Below are the code and all the weights of a small trained network. Each question names an input and a class and asks about switching units off, where a switched-off unit gives its printed mean instead of its output.

import numpy as np


def w(rows, s, z=0):
    codes = np.array(rows[::2]) - 128.0
    scale = np.full(codes.shape[1], s)
    scale[-1] = z or s
    return codes * scale


def f(y):
    return np.maximum(y, 0)


def log_softmax(a):
    a = a - a.max(-1, keepdims=True)
    return a - np.log(np.exp(a).sum(-1, keepdims=True))


def net(x, mask):
    res = np.array(x, float).reshape(1, 6) / 4 @ E
    y = f(res @ A[0][:, :-1].T + A[0][:, -1])
    res = res + np.where(mask, y, B[0][:, -1]) @ B[0][:, :-1]
    return log_softmax(res[-1] @ U[:, :-1].T + U[:, -1])


A, B = {}, {}
E = w([
[151,145,221,127,173,171,2,160,178,118],'x0',
[252,144,166,95,165,126,190,174,118,189],'x1',
[126,171,148,40,105,89,110,188,33,36],'x2',
[73,138,76,90,193,198,75,193,115,130],'x3',
[83,130,153,80,178,251,174,78,69,72],'x4',
[203,189,42,115,170,206,80,98,150,97],'x5',
],0.0097)
A[0] = w([
[101,143,128,149,116,198,142,98,126,127,119],'N1',
[200,130,50,113,155,150,180,116,108,123,183],'N2',
[85,64,144,193,73,111,98,145,200,184,183],'N3',
[58,135,140,100,110,80,188,138,51,93,192],'N4',
[135,101,139,129,99,158,210,139,148,196,208],'N5',
[25,154,115,79,122,132,88,165,129,70,91],'N6',
[138,223,139,76,160,125,151,161,128,120,148],'N7',
[171,163,206,137,103,78,144,174,117,148,227],'N8',
[141,209,80,66,112,214,132,151,90,78,129],'N9',
[164,140,124,114,162,144,152,101,100,223,166],'N10',
[126,94,110,123,152,126,166,114,121,172,141],'N11',
[106,83,136,182,122,125,95,132,124,181,201],'N12',
[140,114,55,159,107,123,138,137,123,158,160],'N13',
[110,70,123,160,149,169,224,126,111,244,164],'N14',
[77,72,132,146,94,80,133,134,136,138,116],'N15',
[153,148,136,170,162,149,103,113,201,142,125],'N16',
[140,89,208,134,99,198,120,81,90,30,198],'N17',
[130,125,103,71,104,24,101,137,146,141,141],'N18',
[91,126,177,85,86,59,166,113,73,86,218],'N19',
[120,114,122,81,81,67,125,160,168,198,138],'N20',
[62,116,140,82,123,64,90,163,32,89,253],'N21',
],0.011,0.0036)
B[0] = w([
[234,160,128,126,156,119,70,197,156,68,176],'N1',
[108,143,75,160,101,103,160,234,109,176,200],'N2',
[132,139,194,104,23,142,104,114,212,254,234],'N3',
[246,129,121,126,246,153,84,144,103,17,234],'N4',
[46,154,143,225,140,94,153,111,51,152,208],'N5',
[117,61,119,88,179,206,107,163,98,203,227],'N6',
[70,127,129,131,105,64,87,163,97,64,188],'N7',
[164,168,165,156,96,71,132,162,38,67,224],'N8',
[134,178,131,142,92,113,74,153,118,177,233],'N9',
[117,125,98,201,144,85,129,113,93,97,187],'N10',
[26,167,133,118,201,130,135,87,80,131,168],'N11',
[165,165,214,148,38,136,116,109,164,174,189],'N12',
[122,130,159,169,146,56,151,121,161,141,175],'N13',
[58,182,86,131,163,143,143,90,36,133,228],'N14',
[220,159,111,114,97,140,117,195,184,36,191],'N15',
[155,105,184,128,196,85,142,108,178,108,196],'N16',
[151,197,148,174,142,48,90,126,79,138,223],'N17',
[156,47,181,98,127,118,106,241,98,128,196],'N18',
[236,144,215,58,200,37,61,199,107,60,233],'N19',
[144,102,210,122,84,76,138,192,94,68,197],'N20',
[120,53,28,98,234,128,182,100,123,75,248],'N21',
],0.0067,0.015)
U = w([
[254,141,178,106,146,47,110,171,126,80,134],'0',
[21,123,106,95,126,170,120,115,67,175,38],'1',
[80,78,83,87,101,124,176,212,102,131,122],'2',
[129,73,164,120,88,125,141,94,217,181,85],'3',
[76,136,112,142,240,96,180,142,82,95,79],'4',
[91,220,166,184,67,37,121,143,101,191,252],'5',
],0.0087,0.0021)

Each question gives the input, the list of numbers given to net, and the class t.
The units are the neurons (one row each of A and B). Each row of codes is followed by its name. A weight is (code - 128) times the scale printed after its matrix; where a second scale follows, it is the last column's (A, B and U).
mask holds one flag per neuron, in row order. A switched-off neuron (its flag False) gives its mean, the last column of its row in B, instead of its output. The means were averaged over made-up inputs and are rounded, as every weight is.
A unit's drop is (log p(t) with every unit on - log p(t) with that unit switched off) / (log p(t) with every unit on - log p(t) with every unit switched off).
The circuit of an input: a set's keep is (log p(t) with only the set's units on - log p(t) with every unit switched off) / (log p(t) with every unit on - log p(t) with every unit switched off). Starting from the 12 units with the biggest drops (on a tie, the unit counted first), units are removed one at a time, each time the one whose removal leaves the highest keep (on an exact tie, the one counted first), for as long as the keep stays at least 0.8.
circuit, biggest first: the units of the circuit, biggest drop first
k most important neurons: the k neurons with the biggest drops, biggest first
drop of u: that unit's drop, to one decimal
input [2,7,3,7,8,2], class 4: circuit, biggest first	N19
input [-5,5,4,-5,5,7], class 5: 2 most important neurons	N2, N9
input [-2,4,-3,-7,-3,-7], class 5: 3 most important neurons	N5, N14, N3
input [1,2,7,5,2,1], class 4: circuit, biggest first	N21, N3
input [-3,-8,-2,7,5,2], class 1: circuit, biggest first	N6, N19
input [3,4,1,5,3,0], class 4: 2 most important neurons	N3, N19
input [4,-3,1,0,-3,3], class 3: 3 most important neurons	N19, N4, N8
input [-8,5,-7,-5,4,-5], class 5: 4 most important neurons	N21, N5, N6, N3
input [0,-8,-3,0,7,3], class 1: 3 most important neurons	N19, N4, N6
input [4,3,4,-2,5,7], class 5: 3 most important neurons	N4, N19, N9
input [-2,-3,2,6,-7,8], class 5: 4 most important neurons	N4, N21, N19, N9
input [-8,6,-1,-7,-1,3], class 4: 3 most important neurons	N3, N9, N12
input [-8,-1,-4,-5,4,-3], class 4: 2 most important neurons	N14, N4
input [-8,5,4,7,6,8], class 2: circuit, biggest first	N2
input [-2,6,-8,3,3,-4], class 5: 2 most important neurons	N21, N4
input [7,-6,7,2,-7,2], class 2: drop of N6	0.2
input [-2,-3,-7,0,4,-4], class 5: drop of N21	0.1
input [0,-5,-5,2,-6,-2], class 3: drop of N8	0.1
input [2,-6,-5,5,-3,-2], class 3: drop of N15	0.0
input [-7,4,-4,-2,2,-4], class 4: circuit, biggest first	N14
